Below are the code and all the weights of a small trained network. Each question names an input and a class and asks about switching units off, where a switched-off unit gives its printed mean instead of its output.

import numpy as np


def w(rows, s, z=0):
    codes = np.array(rows[::2]) - 128.0
    scale = np.full(codes.shape[1], s)
    scale[-1] = z or s
    return codes * scale


def norm(h):
    return h / np.sqrt((h * h).mean(-1, keepdims=True) + 1e-5)


def f(y):
    return np.maximum(y, 0)


def log_softmax(a):
    a = a - a.max(-1, keepdims=True)
    return a - np.log(np.exp(a).sum(-1, keepdims=True))


def net(x, mask):
    res = np.array(x, float).reshape(1, 6) / 4 @ E
    u = 0
    for l in range(2):
        y = f(norm(res) @ A[l][:, :-1].T + A[l][:, -1])
        res = res + np.where(mask[u : u + 12], y, B[l][:, -1]) @ B[l][:, :-1]
        u += 12
    return log_softmax(norm(res)[-1] @ U[:, :-1].T + U[:, -1])


A, B = {}, {}
E = w([
[143,200,145,221,240,117,234,170,166,126],'x0',
[77,146,161,93,177,211,78,169,180,253],'x1',
[174,213,189,41,139,153,123,151,117,70],'x2',
[94,112,161,146,146,151,101,80,206,69],'x3',
[124,129,131,126,126,124,130,129,128,128],'x4',
[185,36,149,67,221,26,106,129,155,159],'x5',
],0.0034)
A[0] = w([
[101,68,87,188,126,129,140,111,137,169,1],'L0N0',
[140,142,99,124,101,103,140,203,83,169,32],'L0N1',
[149,104,56,151,114,124,164,157,59,214,131],'L0N2',
[58,112,126,112,111,122,87,101,90,150,121],'L0N3',
[77,141,110,199,74,175,140,117,96,131,40],'L0N4',
[122,103,96,176,74,97,181,84,96,78,100],'L0N5',
[97,80,125,173,110,143,127,75,253,98,124],'L0N6',
[89,203,131,148,111,163,134,83,88,125,18],'L0N7',
[49,151,108,117,145,184,138,146,148,208,80],'L0N8',
[158,148,103,118,119,119,139,161,44,173,43],'L0N9',
[96,158,139,147,166,154,103,170,128,114,25],'L0N10',
[114,119,167,145,142,162,103,43,207,78,14],'L0N11',
],0.006,0.0056)
B[0] = w([
[65,118,34,155,91,34,166,65,224,210,151],'L0N0',
[70,160,166,132,188,113,60,129,53,59,154],'L0N1',
[60,162,106,134,158,99,91,107,107,114,255],'L0N2',
[117,114,120,134,106,140,101,105,135,142,215],'L0N3',
[107,97,62,102,126,136,146,196,145,89,203],'L0N4',
[163,145,139,156,111,103,85,152,163,136,253],'L0N5',
[78,180,88,120,154,88,94,135,58,149,244],'L0N6',
[105,118,55,98,126,157,152,212,170,87,164],'L0N7',
[182,138,153,169,95,91,89,166,156,127,239],'L0N8',
[52,181,179,117,182,116,59,117,68,68,166],'L0N9',
[103,131,101,117,102,97,144,92,170,126,139],'L0N10',
[69,197,170,113,179,95,66,158,1,99,160],'L0N11',
],0.0077,0.0033)
A[1] = w([
[153,140,149,209,191,131,253,140,154,159,65],'L1N0',
[153,49,124,80,186,88,140,128,143,139,1],'L1N1',
[130,130,165,116,154,142,65,146,194,235,91],'L1N2',
[93,147,127,151,102,221,105,198,138,173,98],'L1N3',
[117,68,120,140,32,206,86,56,100,132,108],'L1N4',
[91,82,58,168,135,145,105,172,102,115,133],'L1N5',
[123,35,131,96,246,48,90,124,123,163,98],'L1N6',
[208,186,228,4,103,226,193,113,139,85,40],'L1N7',
[122,159,67,59,92,98,47,118,127,130,164],'L1N8',
[142,189,179,39,165,156,128,174,60,71,114],'L1N9',
[226,129,94,192,95,52,133,82,98,43,70],'L1N10',
[57,203,120,252,202,146,163,165,124,110,129],'L1N11',
],0.0055,0.0051)
B[1] = w([
[156,32,166,93,122,192,121,48,65,156,154],'L1N0',
[59,150,46,126,74,246,208,197,165,45,136],'L1N1',
[196,163,168,206,33,74,81,156,121,64,177],'L1N2',
[173,156,98,112,110,71,139,166,147,39,176],'L1N3',
[191,102,170,101,221,143,206,93,71,160,166],'L1N4',
[148,162,160,89,140,143,161,106,168,100,194],'L1N5',
[88,196,67,109,69,207,179,165,122,36,204],'L1N6',
[62,74,2,231,129,38,170,45,182,195,156],'L1N7',
[159,99,186,143,212,156,214,113,139,159,254],'L1N8',
[44,102,60,165,124,94,113,106,138,180,206],'L1N9',
[134,183,189,147,80,153,30,217,195,197,182],'L1N10',
[159,51,170,48,132,150,125,67,85,160,254],'L1N11',
],0.0061,0.0065)
U = w([
[20,219,174,90,202,76,32,128,24,101,201],'0',
[232,181,210,212,39,86,38,222,230,156,44],'1',
[50,87,23,184,129,46,192,63,223,219,168],'2',
[109,147,48,64,93,243,232,221,178,25,156],'3',
[216,9,226,65,183,214,173,39,63,192,5],'4',
],0.014,0.0026)

Each question gives the input, the list of numbers given to net, and the class t.
The units are the neurons (one row each of A and B). Each row of codes is followed by its name. A weight is (code - 128) times the scale printed after its matrix; where a second scale follows, it is the last column's (A, B and U).
mask holds one flag per neuron, layer by layer. A switched-off neuron (its flag False) gives its mean, the last column of its row in B, instead of its output. The means were averaged over made-up inputs and are rounded, as every weight is.
A unit's drop is (log p(t) with every unit on - log p(t) with that unit switched off) / (log p(t) with every unit on - log p(t) with every unit switched off).
The circuit of an input: a set's keep is (log p(t) with only the set's units on - log p(t) with every unit switched off) / (log p(t) with every unit on - log p(t) with every unit switched off). Starting from the 12 units with the biggest drops (on a tie, the unit counted first), units are removed one at a time, each time the one whose removal leaves the highest keep (on an exact tie, the one counted first), for as long as the keep stays at least 0.8.
units of the circuit, in order: the units of the circuit, biggest drop first
most important unit: the unit with the biggest drop
top k neurons: the k neurons with the biggest drops, biggest first
top k neurons in layer l: the k neurons of layer l with the biggest drops, biggest first
input [-1,-7,-4,-1,5,6], class 1: most important unit	L1N10
input [8,-8,-3,0,8,-7], class 1: top 2 neurons	L0N5, L1N10
input [7,5,8,7,-5,2], class 2: units of the circuit, in order	L1N7, L0N2, L1N9, L0N5
input [8,2,0,-7,0,7], class 4: top 3 neurons	L1N0, L1N11, L0N6
input [-8,-6,-5,-5,2,-6], class 4: top 2 neurons	L1N4, L0N8
input [-8,-2,8,-7,-1,-3], class 2: top 2 neurons in layer 0	L0N6, L0N2
input [-8,7,5,2,8,5], class 4: top 4 neurons in layer 1	L1N4, L1N8, L1N10, L1N3
input [7,0,6,-5,6,6], class 4: top 2 neurons in layer 0	L0N4, L0N7
input [-2,7,-5,-7,8,2], class 0: top 3 neurons	L0N2, L0N1, L0N9
input [-5,-4,-4,3,-6,-2], class 4: top 3 neurons	L1N4, L1N8, L0N8
input [2,-6,-6,6,-2,-2], class 0: top 2 neurons in layer 0	L0N6, L0N11
input [3,7,-1,-1,4,-7], class 1: top 3 neurons	L0N8, L1N6, L1N2
input [-7,-1,5,2,0,7], class 3: top 2 neurons	L1N6, L1N1
input [3,3,3,8,-4,-7], class 0: units of the circuit, in order	L0N11
input [8,8,-1,-2,-8,-7], class 1: top 3 neurons	L0N8, L1N3, L1N8
input [7,-3,0,-7,3,-6], class 0: top 2 neurons	L0N2, L1N8
input [-7,-3,-4,7,2,6], class 0: top 4 neurons	L0N6, L1N11, L0N11, L1N6
input [8,-1,-3,5,1,8], class 3: top 4 neurons in layer 1	L1N6, L1N1, L1N8, L1N4
input [4,-6,7,0,3,-6], class 2: top 2 neurons in layer 1	L1N7, L1N9
input [8,1,7,6,-4,5], class 4: units of the circuit, in order	L1N11
input [7,4,-7,-2,-4,-8], class 3: top 2 neurons	L0N4, L1N9
input [3,-6,1,-5,-7,8], class 3: top 2 neurons	L1N6, L0N8
input [-6,6,-1,-5,0,0], class 1: top 3 neurons in layer 0	L0N8, L0N6, L0N11
input [-7,5,6,-1,2,-2], class 4: top 4 neurons	L1N4, L0N3, L1N8, L0N5
input [6,-2,-5,7,-7,-2], class 0: top 2 neurons in layer 0	L0N6, L0N11
input [6,6,3,-4,1,4], class 1: top 3 neurons	L1N2, L0N8, L1N8
input [2,8,2,3,-3,6], class 1: units of the circuit, in order	L1N2
input [8,1,-7,6,-2,-5], class 4: top 3 neurons in layer 1	L1N11, L1N0, L1N9
input [-7,-4,7,4,4,7], class 2: top 3 neurons	L1N7, L1N11, L0N2
